Here is a tiny trained network, its code and every weight. The questions are about switching its units off for an input and a target symbol, where a switched-off unit gives its printed mean instead of its output.

import numpy as np


def w(rows, s, z=0):
    codes = np.array(rows[::2]) - 128.0
    scale = np.full(codes.shape[1], s)
    scale[-1] = z or s
    return codes * scale


def f(y):
    return np.maximum(y, 0)


def softmax(a):
    e = np.exp(a - a.max(-1, keepdims=True))
    return e / e.sum(-1, keepdims=True)


def log_softmax(a):
    a = a - a.max(-1, keepdims=True)
    return a - np.log(np.exp(a).sum(-1, keepdims=True))


def net(x, mask):
    ids = ['αβδζθξπσ'.index(c) for c in x.split()]
    T = len(ids)
    res = E[ids] + P[:T]
    r = res
    for j in range(3):
        rows = slice(2 * j, 2 * j + 2)
        q, k, v = (r @ M[0][rows].T for M in (Q, K, V))
        z = softmax(np.where(np.tri(T) > 0, q @ k.T / 2**0.5, -1e9)) @ v
        o = O[0][rows]
        res = res + np.where(mask[j], z, o[:, -1]) @ o[:, :-1]
    y = f(res @ A[0][:, :-1].T + A[0][:, -1])
    res = res + np.where(mask[3:27], y, B[0][:, -1]) @ B[0][:, :-1]
    return log_softmax(res[-1] @ U[:, :-1].T + U[:, -1])


Q, K, V, O, A, B = {}, {}, {}, {}, {}, {}
E = w([
[104,89,73,135,67,163,116,163,210,78],'α',
[87,55,68,152,148,167,189,159,144,88],'β',
[144,148,209,218,59,71,85,204,117,74],'δ',
[182,48,190,167,148,193,129,163,81,165],'ζ',
[146,100,49,46,139,202,86,201,125,121],'θ',
[71,151,85,82,65,55,59,127,142,195],'ξ',
[152,131,166,52,86,255,68,113,153,194],'π',
[37,142,136,101,169,126,177,58,52,176],'σ',
],0.009)
P = w([
[149,49,104,160,64,152,172,158,156,204],'0',
[106,1,137,117,100,113,72,66,157,57],'1',
[13,94,130,208,178,159,38,223,162,181],'2',
[163,171,139,70,104,129,190,144,117,153],'3',
[97,70,175,62,98,131,46,69,53,46],'4',
[34,160,152,163,196,173,19,224,67,177],'5',
[119,218,119,47,111,125,186,157,99,105],'6',
],0.0086)
Q[0] = w([
[253,151,103,103,78,90,234,59,179,83],'h1',
[182,238,113,163,184,149,156,153,174,183],'h1',
[61,145,127,152,164,160,100,182,125,173],'h2',
[23,64,180,110,103,160,55,119,66,88],'h2',
[148,149,174,148,193,154,195,105,26,196],'h3',
[66,121,49,68,159,138,175,69,140,185],'h3',
],0.012)
K[0] = w([
[106,68,115,209,113,133,154,146,217,81],'h1',
[189,61,107,107,135,251,139,149,174,142],'h1',
[165,173,157,63,137,194,142,108,56,147],'h2',
[104,212,175,117,138,66,114,117,41,120],'h2',
[137,72,159,140,197,174,138,74,58,187],'h3',
[48,134,49,76,178,129,159,45,125,173],'h3',
],0.012)
V[0] = w([
[173,60,163,152,233,237,209,182,67,21],'h1',
[89,130,253,243,126,97,205,59,114,158],'h1',
[201,148,201,172,24,104,58,235,183,73],'h2',
[151,148,186,54,99,255,71,77,185,192],'h2',
[159,74,166,187,133,114,87,123,145,119],'h3',
[174,40,153,204,135,153,97,140,159,150],'h3',
],0.0059)
O[0] = w([
[236,82,197,235,226,188,175,129,189,58,80],'h1',
[104,103,254,98,110,251,157,139,24,130,200],'h1',
[164,161,12,195,105,209,132,98,58,125,5],'h2',
[97,166,171,180,82,186,109,61,237,200,164],'h2',
[103,160,137,99,174,145,124,84,76,115,173],'h3',
[88,199,137,78,174,94,137,88,89,116,211],'h3',
],0.0064,0.0022)
A[0] = w([
[133,108,156,168,255,147,115,156,187,88,127],'n1',
[176,50,136,185,78,110,137,139,138,176,184],'n2',
[138,203,124,156,122,197,146,181,139,138,157],'n3',
[150,90,168,95,101,129,193,90,145,99,208],'n4',
[138,154,99,78,81,127,177,170,137,172,254],'n5',
[81,132,134,93,139,148,87,132,74,89,94],'n6',
[109,121,188,131,110,114,102,111,133,115,118],'n7',
[208,92,166,174,106,76,67,124,179,123,135],'n8',
[104,116,142,94,76,142,123,80,155,113,101],'n9',
[211,98,75,107,121,83,155,85,187,26,65],'n10',
[115,233,57,150,135,120,113,177,148,228,101],'n11',
[146,182,100,243,181,210,117,166,128,136,108],'n12',
[244,110,101,150,108,160,148,53,79,56,181],'n13',
[143,212,157,108,184,74,209,100,79,116,90],'n14',
[129,98,178,102,111,151,149,56,150,135,130],'n15',
[176,126,99,157,140,134,55,37,129,87,130],'n16',
[111,112,172,86,171,87,75,114,196,109,107],'n17',
[165,174,115,118,68,151,164,124,148,133,147],'n18',
[159,113,53,88,114,96,108,74,124,74,69],'n19',
[108,137,145,119,150,101,133,146,142,175,143],'n20',
[135,97,134,206,198,182,143,145,107,53,56],'n21',
[172,128,168,79,124,141,118,152,129,96,122],'n22',
[122,117,79,135,210,48,105,172,134,122,70],'n23',
[146,203,80,173,43,167,194,148,76,167,97],'n24',
],0.0073,0.0035)
B[0] = w([
[129,178,132,90,99,86,135,131,149,161,192],'n1',
[146,79,77,139,111,130,142,164,93,181,168],'n2',
[146,88,145,114,105,89,131,112,136,134,191],'n3',
[167,128,99,170,118,139,165,121,119,104,226],'n4',
[164,122,145,118,79,114,183,154,126,133,253],'n5',
[111,123,106,111,141,137,96,124,91,110,251],'n6',
[144,109,102,129,156,126,124,138,122,144,216],'n7',
[148,62,73,135,149,126,133,164,106,194,142],'n8',
[148,134,93,137,151,105,110,100,133,118,190],'n9',
[81,138,244,113,132,141,118,109,162,76,152],'n10',
[132,119,155,175,122,179,156,113,125,66,209],'n11',
[152,85,114,124,112,78,101,68,142,133,185],'n12',
[100,168,148,153,84,161,151,171,132,150,201],'n13',
[103,209,171,112,167,123,100,63,182,67,157],'n14',
[159,146,90,117,155,120,148,120,116,94,209],'n15',
[111,161,102,176,134,153,129,173,137,189,163],'n16',
[128,115,129,126,187,139,106,142,142,135,227],'n17',
[147,138,128,89,148,100,158,154,127,131,170],'n18',
[86,138,188,131,100,121,98,117,156,147,165],'n19',
[127,136,142,148,145,155,139,141,143,117,212],'n20',
[124,155,127,52,111,93,129,120,114,114,177],'n21',
[149,92,104,165,124,137,144,134,116,141,168],'n22',
[129,211,90,119,171,139,146,160,122,140,148],'n23',
[153,102,151,102,215,122,144,145,154,117,200],'n24',
],0.011,0.0043)
U = w([
[187,54,85,139,74,116,201,208,108,217,251],'α',
[132,254,215,71,119,97,174,96,189,22,151],'β',
[153,28,85,118,190,121,89,67,82,32,111],'δ',
[112,127,120,45,52,33,55,56,120,175,59],'ζ',
[161,206,14,162,179,105,102,108,146,178,107],'θ',
[81,200,82,177,84,216,115,158,57,97,76],'ξ',
[99,92,195,248,86,158,88,46,192,125,105],'π',
[74,127,189,95,188,143,80,187,167,209,80],'σ',
],0.0066,0.0025)

Each question gives the input, a string of symbols that net reads in full, and the target symbol t.
The units are the heads (2 rows each of Q, K, V and O) and the neurons (one row each of A and B). Each row of codes is followed by its name. A weight is (code - 128) times the scale printed after its matrix; where a second scale follows, it is the last column's (O, A, B and U).
mask holds one flag per unit, heads first, then neurons. A switched-off unit (its flag False) gives its mean, the last column of its rows in O or B, instead of its output. The means were averaged over made-up inputs and are rounded, as every weight is.
A unit's drop is (log p(t) with every unit on - log p(t) with that unit switched off) / (log p(t) with every unit on - log p(t) with every unit switched off).
The circuit of an input: a set's keep is (log p(t) with only the set's units on - log p(t) with every unit switched off) / (log p(t) with every unit on - log p(t) with every unit switched off). Starting from the 12 units with the biggest drops (on a tie, the unit counted first), units are removed one at a time, each time the one whose removal leaves the highest keep (on an exact tie, the one counted first), for as long as the keep stays at least 0.8.
units of the circuit, in order: the units of the circuit, biggest drop first
top k neurons: the k neurons with the biggest drops, biggest first
heads that matter: for each layer, one digit per head in row order, 1 if its drop is at least 0.15 and else 0, layers parted by /
drop of u: that unit's drop, to one decimal
input π ξ σ α π α, target π: units of the circuit, in order	h2, n11
input θ ξ β, target ξ: top neuron	n11
input β π ζ, target π: units of the circuit, in order	h2, n12
input θ σ ξ δ β, target ξ: units of the circuit, in order	h2, n13
input σ σ α ζ ζ β, target ζ: heads that matter	100
input β σ ζ σ δ σ ξ, target α: units of the circuit, in order	h3, n5
input θ β δ θ α, target ξ: units of the circuit, in order	h2, n13
input α δ δ, target δ: heads that matter	010
input π σ ξ π δ δ, target π: units of the circuit, in order	h2, n11, n12
input σ θ σ δ, target α: heads that matter	000
input π α ξ, target π: heads that matter	010
input ζ σ ζ θ α α, target θ: units of the circuit, in order	h1, n23
input π ζ π σ σ δ, target σ: heads that matter	010
input α α θ α α θ δ, target α: heads that matter	001
input σ α ξ α α, target ζ: heads that matter	100
input δ β α, target δ: units of the circuit, in order	h2, n12, n24, n13
input ξ δ θ, target ξ: units of the circuit, in order	h1, n11, h2
input α σ θ α α ξ, target ξ: units of the circuit, in order	n11, h1, n23
input ζ ξ σ σ σ δ ζ, target β: units of the circuit, in order	n14, h3
input α σ α, target σ: units of the circuit, in order	h2, n17, n4
input ξ α σ σ α α, target σ: units of the circuit, in order	h2, n17
input α ζ δ, target ζ: top 2 neurons	n12, n21
input α θ ζ ζ, target β: units of the circuit, in order	h3, n14
input β δ β π θ β, target π: top neuron	n11
input θ δ π ξ, target α: top 2 neurons	n5, n2
input ξ π δ ζ π, target ξ: top neuron	n13
input δ α β β α, target ξ: top 2 neurons	n13, n16
input α σ δ β ζ, target ξ: drop of n13	0.3
input π δ σ δ σ σ θ, target α: drop of n3	0.1
input δ σ β, target σ: drop of h2	0.8
